Here is a tiny trained network, its code and every weight. The questions are about switching its units off for an input and a class, where a switched-off unit gives its printed mean instead of its output.

import numpy as np


def w(rows, s, z=0):
    codes = np.array(rows[::2]) - 128.0
    scale = np.full(codes.shape[1], s)
    scale[-1] = z or s
    return codes * scale


def norm(h):
    return h / np.sqrt((h * h).mean(-1, keepdims=True) + 1e-5)


def f(y):
    return y / 2 * (1 + np.tanh(0.7978845608 * (y + 0.044715 * y**3)))


def log_softmax(a):
    a = a - a.max(-1, keepdims=True)
    return a - np.log(np.exp(a).sum(-1, keepdims=True))


def net(x, mask):
    res = np.array(x, float).reshape(1, 4) / 4 @ E
    u = 0
    for l in range(2):
        y = f(norm(res) @ A[l][:, :-1].T + A[l][:, -1])
        res = res + np.where(mask[u : u + 7], y, B[l][:, -1]) @ B[l][:, :-1]
        u += 7
    return log_softmax(norm(res)[-1] @ U[:, :-1].T + U[:, -1])


A, B = {}, {}
E = w([
[9,137,70,93,167,141,161,161,95,142,93,146],'x0',
[132,128,119,125,127,128,124,133,125,133,132,125],'x1',
[116,103,157,103,106,99,187,198,133,86,188,133],'x2',
[86,88,203,172,156,189,68,113,116,197,209,162],'x3',
],0.014)
A[0] = w([
[13,136,133,135,121,148,109,137,132,178,160,127,211],'L0N1',
[146,99,179,131,152,132,98,111,131,148,173,129,40],'L0N2',
[254,138,136,127,100,110,154,113,135,83,95,124,197],'L0N3',
[177,122,198,145,119,146,81,108,127,157,207,132,95],'L0N4',
[174,142,133,154,128,150,49,32,133,181,89,124,10],'L0N5',
[212,123,210,146,112,136,78,96,135,147,211,126,23],'L0N6',
[157,119,200,134,99,115,171,197,136,100,243,128,3],'L0N7',
],0.03,0.0049)
B[0] = w([
[66,148,88,172,126,127,105,149,121,132,147,148,225],'L0N1',
[143,169,135,148,64,165,155,130,129,138,149,132,196],'L0N2',
[137,122,68,178,144,89,166,155,163,145,77,89,242],'L0N3',
[176,224,107,181,20,113,160,124,146,129,138,101,241],'L0N4',
[200,76,194,35,134,121,102,123,123,83,152,155,227],'L0N5',
[10,60,89,159,253,139,135,142,119,173,88,117,253],'L0N6',
[200,77,188,36,137,121,94,119,121,84,147,156,234],'L0N7',
],0.029,0.032)
A[1] = w([
[165,201,89,187,57,86,126,122,147,125,128,100,27],'L1N1',
[45,126,93,132,166,95,90,145,104,111,151,136,189],'L1N2',
[197,149,77,174,108,59,106,132,165,102,64,107,111],'L1N3',
[167,87,209,2,158,144,87,80,87,89,113,152,101],'L1N4',
[14,84,81,164,239,105,53,131,119,135,101,149,253],'L1N5',
[64,147,179,135,115,187,97,106,82,140,176,160,24],'L1N6',
[157,93,192,91,155,130,90,99,124,111,135,139,2],'L1N7',
],0.031,0.0027)
B[1] = w([
[157,196,123,84,67,146,186,131,151,147,221,131,188],'L1N1',
[170,76,131,160,161,77,168,128,164,138,31,69,206],'L1N2',
[13,237,137,156,61,188,74,92,71,138,210,180,243],'L1N3',
[198,105,249,19,61,182,56,108,55,77,39,200,224],'L1N4',
[144,38,200,128,209,211,163,107,128,192,138,98,254],'L1N5',
[99,252,21,123,78,52,118,117,135,85,119,123,201],'L1N6',
[193,88,172,121,117,76,147,130,146,64,222,116,179],'L1N7',
],0.017,0.03)
U = w([
[79,69,108,176,206,134,162,150,158,175,100,82,203],'0',
[68,246,67,165,40,125,143,145,138,132,180,132,7],'1',
[180,84,193,45,104,119,79,142,113,66,136,168,159],'2',
],0.012,0.0022)

Each question gives the input, the list of numbers given to net, and the class t.
The units are the neurons (one row each of A and B). Each row of codes is followed by its name. A weight is (code - 128) times the scale printed after its matrix; where a second scale follows, it is the last column's (A, B and U).
mask holds one flag per neuron, layer by layer. A switched-off neuron (its flag False) gives its mean, the last column of its row in B, instead of its output. The means were averaged over made-up inputs and are rounded, as every weight is.
A unit's drop is (log p(t) with every unit on - log p(t) with that unit switched off) / (log p(t) with every unit on - log p(t) with every unit switched off).
The circuit of an input: a set's keep is (log p(t) with only the set's units on - log p(t) with every unit switched off) / (log p(t) with every unit on - log p(t) with every unit switched off). Starting from the 12 units with the biggest drops (on a tie, the unit counted first), units are removed one at a time, each time the one whose removal leaves the highest keep (on an exact tie, the one counted first), for as long as the keep stays at least 0.8.
circuit, biggest first: the units of the circuit, biggest drop first
top k neurons: the k neurons with the biggest drops, biggest first
k most important neurons of layer l: the k neurons of layer l with the biggest drops, biggest first
drop of u: that unit's drop, to one decimal
input [-7,5,-7,4], class 0: 2 most important neurons of layer 0 : L0N7; L0N6
input [-3,2,2,7], class 1: circuit, biggest first : L0N4
input [8,5,-6,-3], class 0: circuit, biggest first : L0N4; L0N7
input [2,3,3,-5], class 1: 2 most important neurons of layer 0 : L0N6; L0N7
input [4,2,2,4], class 0: top 2 neurons : L0N4; L0N1
input [-5,4,7,7], class 1: 3 most important neurons of layer 0 : L0N4; L0N2; L0N5
input [3,1,5,-6], class 1: top 3 neurons : L0N6; L0N5; L0N7
input [4,3,4,3], class 0: 2 most important neurons of layer 1 : L1N2; L1N5
input [-2,2,2,5], class 1: top 2 neurons : L0N4; L0N2
input [8,-7,-4,2], class 0: top 2 neurons : L0N4; L1N5
input [-7,5,6,8], class 1: 3 most important neurons of layer 0 : L0N2; L0N4; L0N5
input [-2,-7,-4,-8], class 1: top 2 neurons : L0N6; L1N3
input [1,-3,4,-7], class 1: drop of L0N6 : 2.0
input [8,3,4,-8], class 0: drop of L1N4 : 0.6
input [-4,3,-2,2], class 0: circuit, biggest first : L0N6
input [-7,3,-6,5], class 0: drop of L0N7 : 1.4
